Below are the code and all the weights of a small trained network. Each question names an input and a target symbol and asks about switching units off, where a switched-off unit gives its printed mean instead of its output.

import numpy as np


def w(rows, s, z=0):
    codes = np.array(rows[::2]) - 128.0
    scale = np.full(codes.shape[1], s)
    scale[-1] = z or s
    return codes * scale


def norm(h):
    return h / np.sqrt((h * h).mean(-1, keepdims=True) + 1e-5)


def f(y):
    return y / 2 * (1 + np.tanh(0.7978845608 * (y + 0.044715 * y**3)))


def softmax(a):
    e = np.exp(a - a.max(-1, keepdims=True))
    return e / e.sum(-1, keepdims=True)


def log_softmax(a):
    a = a - a.max(-1, keepdims=True)
    return a - np.log(np.exp(a).sum(-1, keepdims=True))


def net(x, mask):
    ids = ['ΘΦαγζπ'.index(c) for c in x.split()]
    T = len(ids)
    res = E[ids] + P[:T]
    u = 0
    for l in range(2):
        q, k, v = (norm(res) @ M[l].T for M in (Q, K, V))
        z = softmax(np.where(np.tri(T) > 0, q @ k.T / 2**0.5, -1e9)) @ v
        res = res + np.where(mask[u], z, O[l][:, -1]) @ O[l][:, :-1]
        u += 1
        y = f(norm(res) @ A[l][:, :-1].T + A[l][:, -1])
        res = res + np.where(mask[u : u + 8], y, B[l][:, -1]) @ B[l][:, :-1]
        u += 8
    return log_softmax(norm(res)[-1] @ U[:, :-1].T + U[:, -1])


Q, K, V, O, A, B = {}, {}, {}, {}, {}, {}
E = w([
[124,69,115,178,181],'Θ',
[138,67,224,44,141],'Φ',
[208,120,109,172,95],'α',
[194,112,114,131,90],'γ',
[101,97,249,35,48],'ζ',
[119,175,154,211,89],'π',
],0.012)
P = w([
[126,188,166,2,226],'0',
[88,140,102,66,162],'1',
[116,132,91,84,121],'2',
[135,122,88,112,96],'3',
[155,107,102,134,76],'4',
[175,106,124,129,72],'5',
],0.0087)
Q[0] = w([
[127,117,120,204,106],'0.h1',
[247,178,245,168,2],'0.h1',
],0.0084)
K[0] = w([
[138,44,146,124,168],'0.h1',
[149,21,171,193,1],'0.h1',
],0.009)
V[0] = w([
[195,3,203,34,192],'0.h1',
[97,87,93,255,251],'0.h1',
],0.0042)
O[0] = w([
[105,123,54,158,80,254],'0.h1',
[156,151,75,7,120,47],'0.h1',
],0.011,0.0037)
A[0] = w([
[242,135,254,121,143,144],'0.n1',
[47,55,84,177,110,9],'0.n2',
[214,21,134,149,116,98],'0.n3',
[161,20,83,104,222,218],'0.n4',
[92,62,68,137,123,72],'0.n5',
[88,125,237,107,162,87],'0.n6',
[177,207,36,116,54,112],'0.n7',
[204,111,180,41,70,3],'0.n8',
],0.008,0.0047)
B[0] = w([
[106,155,108,63,186,201],'0.n1',
[84,157,108,1,185,164],'0.n2',
[88,91,85,48,129,230],'0.n3',
[155,78,106,177,199,254],'0.n4',
[193,140,134,131,115,169],'0.n5',
[112,165,86,24,109,165],'0.n6',
[48,115,139,83,59,180],'0.n7',
[117,23,155,141,144,135],'0.n8',
],0.0088,0.0055)
Q[1] = w([
[147,175,117,129,3],'1.h1',
[164,31,11,77,77],'1.h1',
],0.011)
K[1] = w([
[55,141,243,199,2],'1.h1',
[200,61,132,34,8],'1.h1',
],0.0075)
V[1] = w([
[196,218,150,131,254],'1.h1',
[137,26,247,152,177],'1.h1',
],0.0053)
O[1] = w([
[95,131,2,136,85,2],'1.h1',
[21,86,142,70,195,102],'1.h1',
],0.0073,0.0045)
A[1] = w([
[105,97,78,27,216,43],'1.n1',
[1,172,175,56,13,70],'1.n2',
[15,211,59,161,207,27],'1.n3',
[170,89,82,175,101,53],'1.n4',
[182,69,112,80,146,140],'1.n5',
[149,243,119,206,146,3],'1.n6',
[117,124,41,223,100,159],'1.n7',
[132,82,225,82,138,100],'1.n8',
],0.0083,0.0043)
B[1] = w([
[118,190,213,90,114,254],'1.n1',
[128,7,130,52,7,193],'1.n2',
[104,106,214,189,152,143],'1.n3',
[128,110,200,205,150,130],'1.n4',
[88,152,125,119,113,245],'1.n5',
[126,199,109,29,169,141],'1.n6',
[194,39,99,175,165,168],'1.n7',
[140,158,85,142,174,238],'1.n8',
],0.011,0.0053)
U = w([
[54,111,73,112,31,159],'Θ',
[187,144,231,152,92,63],'Φ',
[182,190,14,69,124,76],'α',
[210,192,225,124,165,33],'γ',
[18,115,93,215,163,253],'ζ',
[2,247,140,108,142,209],'π',
],0.0086,0.0049)

Each question gives the input, a string of symbols that net reads in full, and the target symbol t.
The units are the heads (2 rows each of Q, K, V and O) and the neurons (one row each of A and B). Each row of codes is followed by its name. A weight is (code - 128) times the scale printed after its matrix; where a second scale follows, it is the last column's (O, A, B and U).
mask holds one flag per unit, layer by layer, with each layer's heads first. A switched-off unit (its flag False) gives its mean, the last column of its rows in O or B, instead of its output. The means were averaged over made-up inputs and are rounded, as every weight is.
A unit's drop is (log p(t) with every unit on - log p(t) with that unit switched off) / (log p(t) with every unit on - log p(t) with every unit switched off).
The circuit of an input: a set's keep is (log p(t) with only the set's units on - log p(t) with every unit switched off) / (log p(t) with every unit on - log p(t) with every unit switched off). Starting from the 12 units with the biggest drops (on a tie, the unit counted first), units are removed one at a time, each time the one whose removal leaves the highest keep (on an exact tie, the one counted first), for as long as the keep stays at least 0.8.
circuit, biggest first: the units of the circuit, biggest drop first
most important unit: the unit with the biggest drop
k most important neurons: the k neurons with the biggest drops, biggest first
top k neurons in layer l: the k neurons of layer l with the biggest drops, biggest first
drop when u is switched off: that unit's drop, to one decimal
input α Θ Φ π ζ Θ, target π: 3 most important neurons : [0.n2; 1.n1; 0.n3]
input Θ Θ π γ π π, target π: 3 most important neurons : [0.n4; 0.n7; 1.n6]
input Θ Φ γ, target Φ: top 3 neurons in layer 0 : [0.n4; 0.n1; 0.n6]
input Φ Θ π, target Θ: circuit, biggest first : [1.n2]
input π π Θ Θ ζ γ, target ζ: 2 most important neurons : [1.n1; 0.n6]
input ζ α ζ Φ Φ, target π: 3 most important neurons : [0.n7; 1.n7; 1.n8]
input π γ π, target γ: top 3 neurons in layer 1 : [1.n3; 1.n7; 1.n6]
input Φ γ Θ α γ π, target γ: top 4 neurons in layer 1 : [1.n6; 1.n7; 1.n5; 1.n8]
input Φ Φ Θ Φ ζ α, target ζ: 4 most important neurons : [1.n1; 0.n3; 1.n2; 1.n8]
input ζ α γ γ, target γ: top 2 neurons in layer 1 : [1.n2; 1.n8]
input Φ ζ π, target ζ: top 2 neurons in layer 0 : [0.n7; 0.n6]
input Θ Φ Φ Θ, target π: circuit, biggest first : [1.n1; 0.n2]
input γ Θ α π, target α: top 3 neurons in layer 1 : [1.n6; 1.n7; 1.n1]
input π Θ Θ Φ α, target Φ: most important unit : 1.h1
input γ Φ α γ α, target γ: top 2 neurons in layer 0 : [0.n2; 0.n4]
input γ π Φ Θ ζ γ, target ζ: top 2 neurons in layer 0 : [0.n6; 0.n3]
input α α Φ Φ π, target Φ: 2 most important neurons : [0.n4; 1.n8]
input Θ ζ α Φ α, target Φ: 3 most important neurons : [0.n4; 0.n2; 0.n6]
input π ζ α, target ζ: top 2 neurons in layer 0 : [0.n6; 0.n3]
input Φ Θ α π π, target π: most important neuron : [0.n7]
input α γ γ, target γ: 2 most important neurons : [0.n4; 1.n2]
input Θ α Θ, target γ: 2 most important neurons : [0.n7; 0.n4]
input Θ α α α π γ, target π: 2 most important neurons : [0.n1; 0.n3]
input α Θ α α Θ, target γ: drop when 0.h1 is switched off : 0.6
input Θ ζ π, target ζ: drop when 0.n7 is switched off : 0.4
input α Θ α Φ γ α, target γ: drop when 0.n6 is switched off : 0.1
input γ Φ Φ π, target Φ: drop when 1.n8 is switched off : 0.2
input Θ ζ ζ π π α, target π: top neuron in layer 0 : [0.n1]
